Below is a small trained network, with its code and all its weights. Each question gives an input and a target symbol and asks what happens when units are switched off, that is, made to give their printed mean instead of their output.

import numpy as np


def w(rows, s, z=0):
    codes = np.array(rows[::2]) - 128.0
    scale = np.full(codes.shape[1], s)
    scale[-1] = z or s
    return codes * scale


def norm(h):
    return h / np.sqrt((h * h).mean(-1, keepdims=True) + 1e-5)


def f(y):
    return np.maximum(y, 0)


def softmax(a):
    e = np.exp(a - a.max(-1, keepdims=True))
    return e / e.sum(-1, keepdims=True)


def log_softmax(a):
    a = a - a.max(-1, keepdims=True)
    return a - np.log(np.exp(a).sum(-1, keepdims=True))


def net(x, mask):
    ids = ['βδεημπσω'.index(c) for c in x.split()]
    T = len(ids)
    res = E[ids] + P[:T]
    u = 0
    for l in range(2):
        q, k, v = (norm(res) @ M[l].T for M in (Q, K, V))
        z = softmax(np.where(np.tri(T) > 0, q @ k.T / 2**0.5, -1e9)) @ v
        res = res + np.where(mask[u], z, O[l][:, -1]) @ O[l][:, :-1]
        u += 1
        y = f(norm(res) @ A[l][:, :-1].T + A[l][:, -1])
        res = res + np.where(mask[u : u + 4], y, B[l][:, -1]) @ B[l][:, :-1]
        u += 4
    return log_softmax(norm(res)[-1] @ U[:, :-1].T + U[:, -1])


Q, K, V, O, A, B = {}, {}, {}, {}, {}, {}
E = w([
[139,94,89,180,152,138],'β',
[116,111,79,193,158,110],'δ',
[153,174,144,159,111,78],'ε',
[57,148,83,145,106,101],'η',
[170,196,110,178,70,106],'μ',
[67,192,106,160,126,82],'π',
[130,129,102,131,56,43],'σ',
[98,117,63,135,1,133],'ω',
],0.0043)
P = w([
[104,129,128,149,103,97],'0',
[119,154,86,110,118,102],'1',
[132,93,219,224,77,110],'2',
[127,96,156,125,178,167],'3',
[130,118,87,81,177,141],'4',
[123,109,203,234,2,120],'5',
],0.0047)
Q[0] = w([
[177,168,3,77,150,54],'L0H1',
[155,188,81,33,244,209],'L0H1',
],0.0055)
K[0] = w([
[110,20,191,106,37,156],'L0H1',
[61,130,247,255,62,129],'L0H1',
],0.0051)
V[0] = w([
[157,253,172,209,174,175],'L0H1',
[155,116,174,100,213,1],'L0H1',
],0.0055)
O[0] = w([
[134,243,208,190,93,142,8],'L0H1',
[134,140,165,163,254,37,215],'L0H1',
],0.0065,0.0017)
A[0] = w([
[253,111,93,108,127,55,44],'L0N1',
[157,142,197,107,163,61,71],'L0N2',
[244,101,91,161,92,64,2],'L0N3',
[48,168,114,117,205,127,187],'L0N4',
],0.0043,0.0013)
B[0] = w([
[57,50,133,221,121,36,249],'L0N1',
[137,125,95,55,169,47,190],'L0N2',
[29,2,141,153,154,163,251],'L0N3',
[51,81,141,154,32,168,209],'L0N4',
],0.0036,0.0022)
Q[1] = w([
[76,201,88,1,233,175],'L1H1',
[139,139,46,22,228,122],'L1H1',
],0.0045)
K[1] = w([
[193,32,250,164,14,14],'L1H1',
[241,23,116,208,7,2],'L1H1',
],0.0036)
V[1] = w([
[4,211,26,97,238,192],'L1H1',
[201,92,57,227,184,149],'L1H1',
],0.0043)
O[1] = w([
[37,168,253,81,161,227,1],'L1H1',
[210,153,151,183,129,195,155],'L1H1',
],0.0054,0.00068)
A[1] = w([
[244,204,61,104,44,148,189],'L1N1',
[118,101,101,141,135,240,187],'L1N2',
[193,72,126,33,7,182,198],'L1N3',
[64,144,253,159,111,50,8],'L1N4',
],0.0045,0.0013)
B[1] = w([
[38,181,145,173,3,172,199],'L1N1',
[203,95,244,31,128,141,156],'L1N2',
[253,190,21,38,195,166,180],'L1N3',
[184,158,113,9,230,221,252],'L1N4',
],0.0041,0.0028)
U = w([
[241,31,172,138,155,233,2],'β',
[133,64,225,204,216,225,84],'δ',
[218,226,225,211,245,19,105],'ε',
[24,26,156,26,133,235,19],'η',
[164,240,156,228,18,150,211],'μ',
[36,232,215,71,205,197,156],'π',
[42,2,14,248,215,5,200],'σ',
[225,94,12,20,15,204,65],'ω',
],0.0057,0.0044)

Each question gives the input, a string of symbols that net reads in full, and the target symbol t.
The units are the heads (2 rows each of Q, K, V and O) and the neurons (one row each of A and B). Each row of codes is followed by its name. A weight is (code - 128) times the scale printed after its matrix; where a second scale follows, it is the last column's (O, A, B and U).
mask holds one flag per unit, layer by layer, with each layer's heads first. A switched-off unit (its flag False) gives its mean, the last column of its rows in O or B, instead of its output. The means were averaged over made-up inputs and are rounded, as every weight is.
A unit's drop is (log p(t) with every unit on - log p(t) with that unit switched off) / (log p(t) with every unit on - log p(t) with every unit switched off).
The circuit of an input: a set's keep is (log p(t) with only the set's units on - log p(t) with every unit switched off) / (log p(t) with every unit on - log p(t) with every unit switched off). Starting from all 10 units, units are removed one at a time, each time the one whose removal leaves the highest keep (on an exact tie, the one counted first), for as long as the keep stays at least 0.8.
circuit, biggest first: the units of the circuit, biggest drop first
k most important neurons: the k neurons with the biggest drops, biggest first
top k neurons in layer l: the k neurons of layer l with the biggest drops, biggest first
drop of u: that unit's drop, to one decimal
input σ ε μ π π, target π: most important neuron -> L0N4
input β σ σ σ ω σ, target ω: circuit, biggest first -> L0H1; L1N3
input μ σ π π, target π: circuit, biggest first -> L0H1; L1N4
input μ η μ, target η: circuit, biggest first -> L1H1; L0H1
input σ η σ, target η: circuit, biggest first -> L1H1; L0H1
input μ ε μ ε π μ, target π: 2 most important neurons -> L1N4; L0N1
input μ μ μ δ η σ, target η: top 2 neurons in layer 0 -> L0N1; L0N3
input σ π σ δ, target δ: circuit, biggest first -> L0N4; L1H1; L1N2; L0H1
input μ π σ ω, target ω: circuit, biggest first -> L1N3; L0H1
input ε π ε, target π: 2 most important neurons -> L1N4; L0N1
input ε δ σ, target δ: top 2 neurons in layer 0 -> L0N3; L0N1
input σ δ μ, target δ: 2 most important neurons -> L0N3; L1N4
input σ ω ε, target ω: drop of L0H1 -> 1.0
input μ σ δ σ σ ω, target σ: circuit, biggest first -> L0H1
input σ π μ, target π: drop of L0N2 -> 0.0
input σ ε σ σ σ ε, target σ: drop of L0H1 -> 0.8
input ω μ ε, target μ: drop of L0H1 -> 2.0
input ε ε δ μ δ σ, target δ: 2 most important neurons -> L1N4; L0N3
